Here is a tiny trained network, its code and every weight. The questions are about switching its units off for an input and a class, where a switched-off unit gives its printed mean instead of its output.

import numpy as np


def w(rows, s, z=0):
    codes = np.array(rows[::2]) - 128.0
    scale = np.full(codes.shape[1], s)
    scale[-1] = z or s
    return codes * scale


def f(y):
    return y / 2 * (1 + np.tanh(0.7978845608 * (y + 0.044715 * y**3)))


def log_softmax(a):
    a = a - a.max(-1, keepdims=True)
    return a - np.log(np.exp(a).sum(-1, keepdims=True))


def net(x, mask):
    res = np.array(x, float).reshape(1, 2) / 4 @ E
    y = f(res @ A[0][:, :-1].T + A[0][:, -1])
    res = res + np.where(mask, y, B[0][:, -1]) @ B[0][:, :-1]
    return log_softmax(res[-1] @ U[:, :-1].T + U[:, -1])


A, B = {}, {}
E = w([
[218,194,99],'x0',
[81,122,2],'x1',
],0.0094)
A[0] = w([
[25,63,150,131],'neuron 1',
[155,135,161,27],'neuron 2',
[105,127,84,33],'neuron 3',
[98,149,22,75],'neuron 4',
[85,103,52,63],'neuron 5',
[45,86,159,160],'neuron 6',
[184,188,107,91],'neuron 7',
[213,28,171,38],'neuron 8',
[85,113,219,9],'neuron 9',
[149,151,89,38],'neuron 10',
[155,140,190,59],'neuron 11',
[155,98,127,254],'neuron 12',
[142,169,235,202],'neuron 13',
[125,132,139,234],'neuron 14',
[8,95,153,66],'neuron 15',
[103,107,35,64],'neuron 16',
[213,158,96,60],'neuron 17',
[221,195,105,172],'neuron 18',
[97,163,51,222],'neuron 19',
[116,148,81,95],'neuron 20',
[185,82,198,89],'neuron 21',
[66,7,174,89],'neuron 22',
[80,137,96,39],'neuron 23',
[127,180,206,82],'neuron 24',
[101,117,57,81],'neuron 25',
[170,175,109,138],'neuron 26',
[53,172,62,247],'neuron 27',
[176,101,182,70],'neuron 28',
],0.014,0.0077)
B[0] = w([
[219,127,197,202],'neuron 1',
[157,171,78,129],'neuron 2',
[165,140,65,134],'neuron 3',
[139,213,128,193],'neuron 4',
[136,202,91,173],'neuron 5',
[221,101,205,193],'neuron 6',
[238,96,161,166],'neuron 7',
[166,228,56,151],'neuron 8',
[179,211,152,159],'neuron 9',
[191,192,82,129],'neuron 10',
[109,206,39,160],'neuron 11',
[66,89,173,203],'neuron 12',
[65,184,120,251],'neuron 13',
[76,84,179,189],'neuron 14',
[208,141,173,179],'neuron 15',
[125,204,98,180],'neuron 16',
[223,161,163,162],'neuron 17',
[205,77,209,223],'neuron 18',
[87,166,160,222],'neuron 19',
[89,133,61,146],'neuron 20',
[120,250,115,184],'neuron 21',
[174,203,167,193],'neuron 22',
[155,192,25,135],'neuron 23',
[85,196,67,174],'neuron 24',
[136,206,120,167],'neuron 25',
[184,65,180,167],'neuron 26',
[88,172,176,234],'neuron 27',
[100,211,47,161],'neuron 28',
],0.011)
U = w([
[191,135,175,120],'0',
[107,197,102,69],'1',
[115,120,185,209],'2',
[125,35,8,1],'3',
[108,61,69,1],'4',
],0.017,0.0078)

Each question gives the input, the list of numbers given to net, and the class t.
The units are the neurons (one row each of A and B). Each row of codes is followed by its name. A weight is (code - 128) times the scale printed after its matrix; where a second scale follows, it is the last column's (A, B and U).
mask holds one flag per neuron, in row order. A switched-off neuron (its flag False) gives its mean, the last column of its row in B, instead of its output. The means were averaged over made-up inputs and are rounded, as every weight is.
A unit's drop is (log p(t) with every unit on - log p(t) with that unit switched off) / (log p(t) with every unit on - log p(t) with every unit switched off).
unit that matters most: the unit with the biggest drop
k most important neurons: the k neurons with the biggest drops, biggest first
drop of u: that unit's drop, to one decimal
input [-3,-4], class 1: 3 most important neurons => neuron 18; neuron 13; neuron 26
input [5,5], class 0: unit that matters most => neuron 18
input [-3,1], class 2: 3 most important neurons => neuron 18; neuron 7; neuron 17
input [-5,5], class 0: 3 most important neurons => neuron 1; neuron 6; neuron 15
input [-7,6], class 0: 3 most important neurons => neuron 1; neuron 6; neuron 15
input [-6,6], class 0: 4 most important neurons => neuron 1; neuron 6; neuron 15; neuron 13
input [0,3], class 2: 2 most important neurons => neuron 13; neuron 21
input [-7,7], class 0: 2 most important neurons => neuron 1; neuron 6
input [-4,-5], class 1: 2 most important neurons => neuron 18; neuron 13
input [-3,2], class 2: drop of neuron 6 => -0.1
input [3,-3], class 2: drop of neuron 6 => 0.2
input [-1,-4], class 1: drop of neuron 18 => 0.1
